Each row comes from the steps of one walk. Every step used is in the known rows, and no mark comes twice. Write the walk behind each row, first mark first.
Known rows
piru-mosez-mefo-damede-molidi-punuk-vudal: [ 132 -257  104 -212  223 -313  257  -97  381  -20   61 -608  168  124
  269   88  201 -112  231 -234  -94  331  275  359   51 -405  256  -26
  -12   74   86   39 -420  -17 -455 -349   68  499 -200   20   75  206
 -565  -57  213 -148   48  209 -199  244  157  212 -330   49 -100  287
  -49 -329  341  -16  -11]
numud-bulu-vudal-molidi-punuk-mosez-rapom-fafo: [ 281   47  305 -147  -31 -148  333 -103    0 -122  -45   60  533   76
  341  311 -343   35  144  -21    1  184   17  514 -170 -344  -69  -74
  135  -48   38  -89 -328  283 -189 -376  -24  199   39 -177  -44  239
 -320  121  -44  -99 -234  187 -109  141  194   94  -80  -10   14   30
 -129 -328  263  -53  103]
mefo-piru-mosez-rapom-molidi-vudal: [  62   13   93 -351    6 -104   79  270  156 -126   42 -184  605  326
  685  194 -356 -254  161  125   21  396  214  561  121 -157  220  177
  -39   43  182 -145  -72  -30 -261 -310   98  156 -124  -19 -220  112
 -368   19 -144 -291   28   40   -8  241  246    8  154 -177 -320  161
  -43  -98  262  290   12]
mefo-punuk-mosez-molidi: [  66 -312  254 -318   50 -109  125 -180  192  -69  -33 -334  428  116
  537 -141  -79 -199   46  168  -34 -107  132  580  -22 -237  163   31
 -262  -73   36  -52  -97  -27  -24 -153  -32  328   83 -190  121   72
 -164  -45   26 -272 -133    6 -141   58  155  202 -111   65  -89  225
  -48 -348  275  166   29]
punuk-mefo-damede-molidi-vudal-piru-mosez-rapom: [ -78  -93 -122  -83  196 -152  134  227  343  -82  163 -520  215  388
  596  201  -84 -227  185  -14   79  243  432  232   66  -42   87 -156
 -147   74  329  -50 -309  194 -303 -213  166  399 -274 -102   44  151
 -478 -123 -186    2   99  111  -38  371  199   95 -107   38  -74   46
 -374  -95  411   -6   18]
mosez-molidi-punuk-mefo-damede: [  87 -477   88 -168  130 -254  208 -124  165   32    9 -600  284  254
  443 -102  -70  -92  217  -24   71   69  411  212  -93 -410  237  -81
 -352  -38  247  -42 -269  137 -174 -234   92  566 -108 -133   45  208
 -346  -36   31 -211  -38  -16 -112  308  203  145 -157  -13   56  -74
 -229 -429  327   67   58]
rapom-bulu-vudal-molidi-damede: [  -7  -62  155 -178   12 -251  154 -289  -68  -62 -136 -106  516  173
  663  170  -42  204  106   77  154  204  162  467   62 -241  -20  -28
 -126  -48  289  -16  -86  201   56 -346  163  292  127 -116 -141  194
 -205  -71   95 -213 -240  280 -144    9  106   -5  -13  199  494   91
  -62 -289  296 -105 -198]
fafo-numud-rapom-vudal-molidi-damede-dukin-bulu: [-144 -123  -55   82  280 -383 -126  -34    3 -308  -43   21  518  406
  577 -286 -150 -389 -107   80   39  150  132   91   88 -390   -4 -143
 -170 -398  334 -126 -133 -180   -1 -378   79   72  -51 -331   24  272
 -498  132   39 -266   38   47 -175  -10  179  173 -112  530   76   78
 -121  -41  117  -44 -174]
numud-rapom-molidi-punuk-mosez-mefo-piru: [ -25 -246  130 -109  -30 -161   67   19   97 -124   22 -242  615  253
  567  -91 -208 -254  227  124 -179  297  265  584  -93 -253  301  -14
  -52  -94  -24 -116  -19 -230 -163 -327 -160  318   18   48  -13  312
 -267  199  -80 -240 -169  -71 -201  161  107  196 -284  -38  -75   81
   61 -404   68  137  -23]
bulu-mefo-piru-mosez-molidi-vudal: [  78 -142  228 -289  -40 -275   22  268  138   41   41 -291  369  185
  653  152 -137 -283  217  -49  202  325  194  541  -46 -262  255  107
 -142   82  295 -107  -33  -33 -234 -196  121  413 -134   35   21  207
 -202   -4  -80 -155 -128 -209    2  128  141  -31  114  -52  -84  154
 -240 -102  219  279   -1]
bulu-mefo-piru-mosez-damede: [ 212 -287   99 -325  158 -223   65  178  194  -18  -18 -199  126  312
  434  156 -112 -324  393  -77  128  144  307  513 -275 -183  283  -96
  -78  -72  379  -95   40 -149 -394 -263   69  336 -204   10   23  228
    8   26  -74 -224 -113  -78 -148   71   72 -196  261  117  -69   85
 -149 -170  178  203 -203]
bulu-vudal-piru-mosez-mefo-damede-dukin: [ -71  -29 -165  -17  223 -138  183   88   64  -46   25 -237  162  295
  482  101   90  -85  249 -110  124  359  268  450  -14  -13  142  -98
  -43   37  347  -21  -37  186 -418 -306  285  497 -102  -10   78  175
 -243   41  -42   34  -65   73 -369   30  185   79   11  305   73  431
   16  -25  308  -18 -282]
vudal-molidi-punuk-mefo-damede-mosez-rapom-bulu-numud: [ 164 -334 -182  -72  132 -255  350 -112   99  -64  -20 -524  449  431
  271   52 -136  -33  270   83 -100  158  503   94 -204 -231  -41 -100
 -536 -195  227  104 -406  354 -268 -228   76  432  -70 -143    3  357
 -316   -3 -156   -1   22   -5  -98   84  188  -35 -197  269  -16  -62
 -206 -213  192 -121  -25]
mefo-damede-molidi-punuk-vudal-piru: [ -73 -243   16   21  338 -253  153  -99  258 -159   23 -490  220   56
  466 -237 -122  -66  240 -176   -5  316  311  203  -43 -441  270   62
 -203    4  118   36 -166   13 -256 -368   98  386   95   26  -48   60
 -443  -21  290  -58  -32  481 -169  437  162  150 -407  -47  -57   57
 -158 -495  452 -102  -34]
rapom-molidi-vudal-piru-mosez-damede-dukin-bulu-mefo: [ -69 -163   -8   50  304 -286  103  181  -93   40  123 -172  278  219
  646  105  -50 -208  363   13  129  180  108  312   73  -63  219 -259
 -209 -199  341 -112 -114  -45 -501  -95  134  319  -55  102   97  252
 -272  -54 -173 -305   39 -220 -125  147   68  -54  -31  307  -94  267
  -83   -7  111   59 -174]
bulu-rapom-vudal-molidi: [ 188   68   38 -249  136 -316  102  -89  -53 -211 -192  -20  454  212
  546  118 -202   40   30  182  174  -26  146  352 -212 -584   76  128
  -84   12  334 -136 -138   74 -179 -435   63  253    5 -142 -112  129
 -329  -63   69 -319  -86  314  111   43  198 -123  -11  233   73  121
 -174 -264  183  -23 -115]
punuk-vudal-molidi-damede-dukin-rapom-bulu: [ -18 -150 -155  192  -72 -242  265 -249 -106  -19  -14  -37  424  127
  423 -195   47   44  209   32   42  151  -41  367  204 -300 -204 -103
 -242 -119  189  -38 -372   40 -197 -391  270  378  116  -87  103  170
 -415   93   78 -277  -83  334 -286   50   18  188 -308  266  284  180
  -17 -238  174 -165 -333]
bulu-rapom-vudal-piru: [   5  101 -105  -76  307 -222  -23   67 -116 -250 -173   36  342  250
  591  -53 -293   47  256  259  150   36  233  375 -303 -528  134   83
  -26  -41  331 -133   36   10 -178 -389   48  149  110  -85  -86   27
 -299   53  -22 -101  -31  348    0  107  205 -197  -23  203   92  138
 -165 -303  278  -10 -171]
punuk-molidi-vudal-piru-mosez-mefo-damede-dukin: [ -30 -129 -176   76  229 -190  303  207  157   -8  108 -322  379  265
  504  -11   76  -33  347 -178  -57  548  272  209  168  145  200 -170
  -40   97  352  -19 -162  193 -453 -266  253  559  -87   50  213  165
 -429   30  -49  -50   99  153 -263  285  185  284 -245  168  115  440
 -225   53  414  -65 -135]
vudal-molidi-punuk-mefo-piru-mosez: [  93 -206  165 -312  125 -393   97   93  178  -99  -36 -379  262  365
  493   76 -151 -242  267  -38  170  386  246  270  -58 -265   11  -75
  -93  123  407   18 -144  157 -224 -273  112  247   62   20 -131  296
 -149  -55   -9 -209 -136   -5  -19  233  -23  180  -91  -51 -186    1
 -373 -453   98   52   27]
punuk-mefo-piru-mosez-numud: [ -62 -102   99 -200  225 -313   64  277  151  -55   16 -101  343  511
  469   27 -190 -378  392   90  106  337  253  308 -120 -240  -86 -120
  -18  -83  598   50   52  -41 -254 -167  168  197  -49  -99   15  285
 -269   37 -131  -81   82 -104  -15  -70   31 -109  261   55   20   11
 -191 -383  119  251 -139]
dukin-bulu-vudal-piru-mosez-numud-fafo: [-177   95  302  -86  293  -61   32  108   21 -148   94  257  223  250
  745    4 -346  -20  294   69  109  386 -118  442 -192 -323  -92 -219
  282  -38  541   15  116   30 -225 -137  184  164  -87 -209  -74  273
 -305  145   66  -91   -9  -65  -92 -162   20 -310  158  243  -40  254
 -171 -280  138   46    9]
dukin-bulu-mefo-piru-mosez-molidi: [   4 -239  376 -271   77 -292 -153  120  102  -18    2 -269  132  306
  768   67 -146 -318  185  -58   69  -39  -62  542 -100 -331  161  -11
 -203  -87  377 -101  -35  -87 -272 -108  135  437  -87   11   40  295
 -103  -45 -131 -235  -57 -156  -24   39   18 -112  172  202 -265  204
 -202 -134   13  221   30]
fafo-numud-bulu-rapom: [  57  -80  217  -60  354 -267   75  -83   60 -226 -177   30  370  301
  482   86 -433 -336  164  143  115 -126  144  302 -311 -305   -1  145
  174 -295  323 -135  -17 -183 -178 -398  -74 -107   -9 -213  -81    6
 -135  152  189  -20  -51  210  -54 -163  383 -216  239  252  147  -99
   35 -331  287   61 -138]
damede-dukin-vudal-molidi-punuk: [ 220 -204   67  -93  143 -321  161  -71  -22   -2  -37 -287  461  166
  435 -293 -235  -95  134  -57  239  259  179  270  -31 -358  154   26
 -127   27  253   12 -298  108 -185 -272  299  158  131 -139 -100  147
 -161  -69  172 -271  -85  154 -220  362   98   71 -157  197   -8  245
 -164 -319  170   53 -157]
vudal-piru-mosez-damede-dukin-molidi: [-124 -316 -150  -92  295 -153   78  196   63  -32   61 -188   81  283
  467  -89 -134 -175  298 -100  131  228  166  325  -28  237  152 -215
 -161 -122  400 -152  -40   73 -355 -110  153  323   58   15   72  154
 -184  -52   87 -215  -86   66 -225  222   63  -22    2  401  -98  366
 -280    1  208   84 -177]
bulu-rapom-vudal-piru-mosez-mefo-damede: [ -14   13 -259 -187  336 -147   69  151   38 -190  -53 -206  135  339
  548  135   19   54  158  105   47  147  210  414  -65 -325  236  -48
    3   41  364 -124  -36  109 -460 -390   60  556 -228  -23   10  198
 -450  134 -116  -65   30  171 -155  105  130  -58  -64  241    0  394
 -145  -53  283  -53 -151]
damede-molidi-vudal-piru: [-111  -63  135  -84  184 -246   51   42  149 -139  -58 -159  442  199
  730  -55 -210 -102  289   17  149  213  261  272 -176 -177  245   14
  -85   84  291  -48 -126    0  -95 -237   81   69  173    5  -81    8
 -347 -181   30  -34  -56  289  -56  318  191   -6 -184  132   77   57
 -237 -281  443   51  -63]
molidi-punuk-mosez-numud-rapom: [ -35 -214  107  -74  159  -29  184  107  174 -153   32   -6  625  206
  335 -170 -270 -289  258  121  -60  265  360  408 -190 -480   33  -68
   28  -73  166  -28  -27 -316 -103 -203 -114  153  -84 -274   61  233
 -305  208  193  -12   34  -77  -35   51  178  -41  -48  103  125  -52
   15 -568  232   83   56]
mosez-damede-molidi-vudal-piru: [ -11 -190   66  -41  225 -216  125   78  170  -39   -6 -142  400  238
  681   37 -190  -93  366  -46   93  222  258  232 -134  -42  385 -136
 -170   50  262  -99 -222  -51 -178 -250   34  272   47  -25   -1   21
 -385  -84   96  -42  -33  258 -178  313  209 -110 -211  178   25   61
 -235 -145  474  125  -67]
fafo-numud-bulu-rapom-molidi-damede-punuk-mefo-piru-mosez: [ -95  -89  277  198  601 -499  -55  218  224 -285  118 -309  218  410
  440  162 -136 -592  151  323  115  208  297  376   37 -196  -57  -14
   36 -437  353   -5   63   65 -272 -283   34  -87 -312  -23 -140  153
 -304  221   10 -170   -9    5 -106    8  159   24  -47   22   90   63
    3 -119   44    8 -136]
rapom-fafo-numud-bulu-mefo-punuk-vudal-piru-mosez-molidi: [ -59 -221  208  -21  265 -415  172  -18   77 -127  -55 -253   79   97
  358   12  -57 -244  148  -11   78   51   13  365 -317 -174 -136 -278
  161 -299  212 -144  -41   70 -209 -197  -27  256  151    6  220  220
 -325   86  -29  -97 -461  -15 -253    0  -50  161 -191   90  -46   39
 -259 -286  289   53  -43]
molidi-damede-punuk-mosez-rapom-fafo-numud-bulu-vudal-piru: [ -99   70  206  239  366 -136  112  135  154 -314  112  159  349  236
  323   65 -242 -301  237  283  -56  233  327  525 -171 -109 -128 -252
  252 -297  159   -4   -2  147 -168 -231  121  -37  -81 -261  -63  118
 -381  340 -147  162 -218  346 -388  166  256   11 -144   73  295  114
 -108  -98  410 -136 -128]
mefo-damede-dukin-rapom-numud-bulu-vudal-piru: [-134   45 -179  252  290   -3  198  102 -255 -115  -17   18  318  163
  440 -177 -224 -165   85 -124  127   68  -84  231  -24 -306  -37   26
 -202 -429  202  -95 -156   27 -317 -458  178  268  -79  -33   96  119
 -344  213  146  -69  -44  236 -330  -23  159  -12  191  375  175   26
   25 -166  271   24 -376]
rapom-dukin-molidi-punuk-vudal-piru: [ -98 -159  -84   26   26 -319    6 -112   10   -3  -81 -255  286   56
  430 -327 -218   78  238    3  -27  448  200  215  -70 -330   29 -110
  -30  -12   96 -110  -29   39 -258 -240  159  230  359  158  -21  135
 -517  148  260 -272 -224  471 -159  447   52  189 -304  -76  -35  113
 -386 -560  319  -52 -145]
punuk-molidi-damede-mosez-rapom-dukin-vudal: [ 376 -170  -30  189    6 -160    0  156  207   29   27 -237  627  259
  326  -80  -63   46  180  183 -159  375  301  253  -38  -99  -82  -90
  -46   10   -3  -65 -158   94 -159 -294  311  193 -279 -303  241  158
 -448   86 -174 -281  213  540 -272  302  176   95 -113  170  131  276
 -208  105  200   23 -295]
molidi-punuk-vudal-piru-mosez-rapom-fafo-numud-bulu: [ -20  -56   33  -17  305 -210  231  140   82 -233  -20   -5  228  248
  200   71 -393 -194  367  -21  -60  349  153  237 -248 -235 -199 -201
  427 -127  199 -134 -207   -3 -325 -335  -15   -9  151 -114  -42  137
 -470  270   -7   93 -191  291 -266  181  165   72 -149  -12 -213  -24
 -224 -377  405  -50   73]
piru-mosez-mefo-punuk-molidi-damede-dukin: [ 211 -379  137    6  236 -391  178   -4  326 -112  -11 -417  317  309
  232 -106  382  -95  331    4 -199  368  287  452   64 -104  202 -228
  -28  -25  244   16 -181  150 -253 -250  208  281 -182 -110  339  115
 -381    9   72 -283   85   21 -351  238   96  363 -295  157  214  466
  -66 -117  278   29 -235]
damede-molidi-vudal-piru-mosez: [-118  -11  122 -194  261 -196   71  205  224 -148    1 -215  348  199
  668  111 -116 -158  240  -13  205  290  206  331  -74  -81  120  -12
   21  162  310  -52 -145   29 -143 -195   50   48   54   23  -84   50
 -322 -238    0  -30  -10  184   -7  221   98   43 -102  180  -95  212
 -238 -167  378   14   12]
vudal-molidi-damede-punuk: [  58 -280  217 -117  165 -291  164 -194  272 -255  -31 -184  257  206
  449  -97   63 -137  162  108  104  102  379  358 -167 -291  160 -154
 -105  136  401  -11  -50  156 -229 -203  260  154  -57 -168 -183  104
 -232  -58  120 -296 -179  309 -238  413   74   75 -214  209  269  173
 -161 -314  345 -119  -39]
damede-mosez-rapom-numud-bulu-vudal-piru: [ -53  131   -4   43  182  -81  108   87 -232 -131  -81  117  422  219
  382  209 -334 -114  250   22  -12  157   95  158 -329 -125 -191   78
   -4 -250  143 -112  -54   19 -284 -360   57   74   82 -199   81  122
 -234   77  -93   60  -76  335 -223  -86  310 -187  176  424  158  -41
  -55 -159  204  175 -147]
mosez-rapom-fafo-numud-bulu-mefo-damede-punuk-molidi: [ 286 -258  232   74  352 -334  365  -33  302 -217   24 -220  256  283
  171   -1 -170 -338  202   -2 -224 -165  519  265 -556 -286  146 -269
  105 -519  278  -44 -257  120 -439 -209  124  162 -331 -113   98  198
 -356   58 -100 -176 -209  327 -185  406  271  -81  -43  127  250 -134
 -213  -99  372 -112  -85]
rapom-bulu-vudal-molidi-punuk-mefo-damede-mosez: [ 131 -119  -27 -134  188 -290  297 -304  -29   43  -96 -404  458  161
  485  118   -3   99  188   -2  105  284  344  145    8 -206  -13   40
 -412 -231  120  192 -324  352 -191 -320   41  415  -56  -82  -12  344
 -262 -137    0 -107  -58   76  -44   48  181  163 -204  182  258  -44
 -111 -298  107 -120 -114]
mefo-punuk-mosez-damede: [ 228 -333  100 -335  209  -41  211 -198  249  -80  -50 -210  353  158
  413 -125  -99 -219  259  144  -58  -38  244  537  -27 -140  281 -113
 -183 -151   67  -21  -97 -133 -202 -236  -85  228  -45 -220  114   69
 -124   86  109 -285  -16    4 -247   82  172   99   13   65  -10  157
  -12 -362  353  138 -119]
rapom-numud-bulu-dukin-vudal-piru: [-200  -20   12  139  217 -157   82  181 -277   35 -117  -32  358  206
  506 -185 -291  -47  241  -64  248  -37 -183  240 -230 -298  -54 -147
  156 -232  293 -144   -7   33 -221 -270  129  -55  371   -1   12  250
 -152  222   66 -175 -122  209 -374   -5   18 -272  294  309  285   84
 -216 -306  244  134 -321]
numud-bulu-dukin-vudal-piru-mosez-rapom: [ -55    1  -11  158  150  -65   20  304   19    9  -58 -133  167  302
  512   95 -326 -101  174  -69  179  -18 -102  491 -151  -71 -139 -146
  279   91  220 -206 -102  138 -329 -201  200   97  136  -88  -40  196
  -72  228  -45    9  -50  175 -365  114   59 -267  262  249 -125  296
 -219  -57  221  151  -86]
bulu-rapom-dukin-molidi-punuk-mefo: [ 186 -204   34   -1   40 -417   16  -45   79   24  -90 -341  323  280
  388  -61 -132    7  282  250   81  161  337  302 -210 -508   64  -99
  -93 -165  209  -95 -209  141 -225 -222   71  115 -105   15   74  187
 -503  127  180 -338  -37   95  106  280  189    3  -88  -77  134  -49
 -359 -501  137  -49 -201]
vudal-piru-mosez-molidi-damede-dukin-rapom-bulu-mefo: [-213 -354 -138  242   43 -212   67  232 -117   41  106 -190  132  282
  483  -34  201  -38  253   96  103  -47  102  507  -83 -178  -90 -258
 -342 -166  319 -126 -223   75 -191  -90  190  542  -38   59  251  233
 -208  -13 -298  -74 -195  -55 -281  111 -120  -30 -276  421  158  292
 -124   42   47 -104 -279]
molidi-damede-punuk-mosez-rapom: [  73 -185  116  -71  135  -57  132  -20  321 -219  152 -143  307  215
  272  -60  -47 -298  275  298 -135   55  521  600  -54 -307   88 -102
  -26    6  162   -1  -90  -32 -308 -144  207  118 -220 -325  -35   46
 -244  143 -116 -152   49  264 -261  347  285   41 -107   78  199  255
  -36 -242  357  -60  -38]

Which walk is each row?
[  56  -21   71  -80  327 -425 -156  228   91 -253  -77 -379  375  451
  551 -116 -299 -311  120   36  109  377  124  274    7 -572 -117 -155
 -224  -96  279  -34 -228   56  -30 -302   10  204  -75  -29  -95  477
 -419  178   77 -151   34 -286   57  -54  -93   81  -42  248 -382   28
 -434 -270  -15   20  134]
dukin-bulu-numud-rapom-vudal-molidi-punuk-mefo-piru-mosez
[-139 -386 -168   57  288 -250  186  197   88   13  160 -572   98  326
  382 -114   24 -204  263 -102  146  273  370  128    2 -151   93 -182
 -379  -46  369  -23 -233  283 -281 -154  156  540  -11  -25  153  189
 -284  -31 -110  -41   -9 -111 -210  279   98  263 -278  159 -187  204
 -232 -184  224  -55   23]
vudal-piru-mosez-molidi-punuk-mefo-damede-dukin
[ -14 -146  -76   82  109 -198  174  141   83  -87  -18 -226  415  272
  593 -140  150 -122  194  210  -19  240   41  553  100  -64  222 -163
 -124   16   84  -78 -271   23 -417 -209  150  324 -101  124  104  142
 -549   43  -57 -239  -88 -129 -327  305  -11  255 -382  104 -194  391
  -19 -105  178  176 -246]
damede-dukin-rapom-molidi-vudal-piru-mosez-mefo-punuk
[-153   54  -39   15   34 -105   83  344   66  -58  175  222  368  238
  656  -51 -319   71  183  189  132  658   -7  326 -139 -206   64 -179
  221  -43  499 -142  109  181 -330 -144   87  124 -262  -32   18  205
 -675  348  117 -211  -44  -92   68  100   58 -222  -30  -24  -62  294
 -379 -106  215  -12  -65]
bulu-rapom-dukin-molidi-vudal-piru-mosez-numud-fafo
[ -98 -155 -114  -57  -13 -366   47   -7   73   98  -19 -319  146  160
  360  -73   55  102  269  -45 -119  521  143  298   -8 -151  -21 -269
  151  137  125 -129 -143   63 -456 -183  170  440  237  229   89  271
 -605  154  130 -213 -244  313 -269  356  -46  244 -377   35 -101  362
 -399 -398  236  -26 -127]
rapom-dukin-molidi-punuk-vudal-piru-mosez-mefo
[ 121   52  258  183  460 -222  265  310  160 -257  -63   95  520  207
  562   60 -208   96  358   87  -25  487 -149  358  -80 -204   56 -165
  218 -113  348  -39  -57  284 -226 -247  -54   86 -204  -65  206   73
 -646  278  242   42   88   -8   27  180   38   -8 -153 -113  114  151
 -233 -204  423   18  110]
mefo-punuk-molidi-vudal-piru-mosez-numud-bulu-rapom-fafo
[ -28 -271  -64  142  270 -328   85  -59  -34   54   77 -274  179  -12
  461 -298 -146 -298  203  -97    0  195  120  354  146  172  336 -129
 -321 -476   83  -73  -50   72 -453 -124  -16  353   80   74  278  137
 -193  198   84 -144 -137 -284 -270  303  122  217 -170  132  219  214
 -287 -134  254  190 -185]
numud-bulu-mefo-punuk-mosez-damede-dukin-molidi-vudal-piru
[ 107 -177  173   55  187 -427  -73  -24  201  -69   70 -420  239  308
  630 -300  -97 -234  175  166  247  343  295  381  106 -198   84 -190
 -142   41  391   91  -55  228 -186 -212  468  266 -130 -146 -147  264
 -201   72    4 -274 -133  192 -313  468  -70  102 -184    9  303  184
 -418 -243  158   51 -197]
dukin-vudal-molidi-damede-punuk-mefo-piru
[-129 -171  147  233  520 -302   -5  420  194   61   12 -227  208  354
  508  133 -205 -371   87 -173  222  -27  -92  266 -118  104   29 -237
  144 -261  210 -109 -231  -43 -199 -197    9   94   95    4   39  238
 -176   96  173   22  -73  221 -405  -78   53 -327   64  444 -160  240
 -214  137  183  156 -250]
fafo-numud-bulu-dukin-vudal-piru-mosez-damede-molidi
[ 188 -116   51   85  -62 -293  -46 -426  140  -72 -169 -232  234  108
  505 -305  -30 -182  149  103  -72  -37  142  435 -243 -624   -6 -242
  -25 -236  -34 -150  -98 -271 -209 -279   43   49 -124  -99  268  185
 -384  238  181 -384 -118  -43 -173   61   43  171    1  122  -22  -70
  -58 -546  203  -19 -137]
numud-rapom-dukin-bulu-mefo-punuk-vudal
[ 203 -111   22 -206  -21 -265  173  -40   -7  -36  -80  -91  501  166
  353  -31   37   -7   51  140 -148    9   76  450  -15 -536   54  -98
  -96   71    2  -36 -473  -86 -359 -338   21  621   52  -20   31  379
 -524   40 -106 -282 -138  241 -160  217    1  192 -440  189  -29  248
 -275 -337   37   42 -146]
dukin-rapom-vudal-molidi-punuk-mosez-mefo
[-214 -224    6  122   66 -310  120  -58   68   -1 -123 -238  530  158
  392 -276 -198 -133  205   -7  -27  237  195  435  -91 -436  -25  -41
   89 -411  -59  -68 -233 -218  -23 -264  -93   48  244   13    5  317
 -451  342  555 -190 -224   93 -115    9  261 -100 -131   24  246 -122
 -195 -480  180   16 -174]
fafo-numud-rapom-bulu-dukin-molidi-punuk-vudal
[-124 -184  -70   -5  195 -105 -115  360   57 -155   -6 -149  261  239
  551  -49   48    7   22  174  103  102   12  463   75 -330  -57 -119
 -177  152  201 -205 -135   19  -92 -268  139  580 -125  -96   30  211
 -527   23 -129 -178  -63  233 -202  213 -108   81 -239  277  -95  333
 -319   21  188   67  -94]
dukin-rapom-vudal-piru-mosez-molidi-damede
[  34  -13    2  133  428 -255  235  233  131  -59  148 -290  260  250
  546  309  -20 -141  442  365  236  237  422  405  -20  -92   87 -274
  -35   58  286  -61 -182  150 -430 -137  100  274 -305   30  -28  121
 -401   61   57 -196  -27   -5  -40  230  161 -119 -269   52   64  170
 -199 -117  232  -51  -18]
bulu-rapom-molidi-vudal-piru-mosez-damede-punuk-mefo
[ -22  -93   79   10  406 -386  153   70    8  132   22 -400  227  306
  506  322    8   53  432    9  111  227  357  323  -69 -152  -15 -285
 -167 -206  157   71 -498  167  -46 -167  -44  337   77  118   72  216
 -301 -175   54   47 -131  121 -108   73   64  -99 -305  241   62   44
 -228 -266  173  -61  -76]
rapom-bulu-vudal-piru-mosez-damede-molidi-punuk-mefo
[  13 -209    1   93   36 -208  106  -32  -39   71 -100 -149  529  196
  566  -77   92  148  180   61  214  158  -59  365   26  -93   -8  -54
 -188  -65  181   57 -134  278 -133 -246  167  154  102 -140    6  367
 -181   61  -69 -244   20  147 -325    9   -6 -100  -77  348  365  312
  -90   25   66  -32 -350]
rapom-bulu-dukin-vudal-molidi-damede-mosez
[  73 -238  140   81  427 -445  112 -135  215  -38  -23 -462 -119   31
  341  100   53 -259  227 -222   12    2  110  322 -189 -123   89 -224
  -48 -221   90  -90 -203  -31 -386 -248  -45  349   29  106  244   95
 -192  -58  199 -105 -221  109 -274  144  -46   55 -238  247  -81  118
 -162 -278  260   89  -48]
numud-bulu-mefo-punuk-vudal-piru-mosez-damede-molidi
[ -38 -108  382  -17  367 -203   98   90   31 -147   99  -27  654  208
  598   31 -278 -138  225  337 -140   77  -33  495  109 -695  112   75
 -143 -261  210   49  -64 -182 -301 -149  -49  253 -109 -147  -38  242
 -480  170  169 -243  264    6  173   -9  220 -213  -83  -23  -37  150
  140 -525   18   64  -12]
dukin-bulu-rapom-molidi-punuk-mosez-numud
[-157 -151 -254 -144  216  -39  193  409  221 -211  176 -127  361  390
  501 -153 -253 -271  121    6   59  520  262  298  101  153  234 -144
  -37 -293  413  -95 -120  219 -375 -192  194  192 -261 -127  -11  204
 -659  152  -98  -86  -25  -15 -145  407  267  112   27   -9 -119  215
 -363  168  462    1 -176]
mefo-damede-dukin-molidi-vudal-piru-mosez-rapom-fafo-numud
[-296  -44  -24 -126  251  -65   58  286  143 -266   -5 -144  620  280
  707   81 -305 -362   27  209  205  343  355  325  -59   52  -54  -70
  215  -21  221 -217  130 -253   -4 -257  -89    3  -22  -70 -163  195
 -308   11   62 -146 -225   10  -33   40  148   73  -18  160  -49  -37
 -133 -184  297   37  -24]
fafo-numud-rapom-molidi-vudal-piru-mosez
[-204 -180  -27  109  316 -442 -184  232 -143  -66   99 -220   96  264
  518  -92  142 -145  147   29   86   90   83  296   56 -403   55 -203
 -329 -207  415 -113  -74   95 -254 -123  215  459   21  -47  206  275
 -376  -50 -344 -208   45 -110 -179  125  -28   81 -162  466   -6  437
 -236   85   40   -5 -153]
rapom-vudal-piru-mosez-molidi-damede-dukin-bulu-mefo
[ 129 -286  118 -230   -3 -364  198 -280  330 -128  -57 -439  177  140
  363   64  345    0  124  -13  -47  383   92  496  197 -190   40 -230
   79  283  222  -46 -112  116 -326 -351  226  535  -74 -139  122  236
 -450   89  215 -323 -178  108 -360  184  -38  367 -335   21  175  353
 -185 -378  332   30 -114]
piru-mosez-mefo-punuk-vudal-molidi-damede
[ -26 -175  -47  -58  268 -143  163  137  382 -167  145 -543  112  178
  360   39 -112 -146  170 -169  -95  354  338  314   26 -369  130   15
  -83  104  102  -34 -311   50 -380 -317  133  467 -136  -53  -25   77
 -486    0  182    5   33  431 -155  464  201   98 -346  -59 -331  176
 -184 -303  410  -62  100]
mefo-damede-molidi-punuk-vudal-piru-mosez-rapom
[  67 -281 -314  146  -34 -258   55   -4  155   11   73 -457  139   69
  221 -206  -46  -38  168  -57 -201  426  454  151 -185 -282  130  -30
 -309 -162  -18  -54  -42  109 -628 -235  208  572 -136   43  183  273
 -536  192  -11 -180  -96  333 -173  564  173  120 -334  -43  -66   74
 -350 -251  200  -35 -223]
bulu-mefo-damede-mosez-rapom-dukin-molidi-punuk-vudal-piru
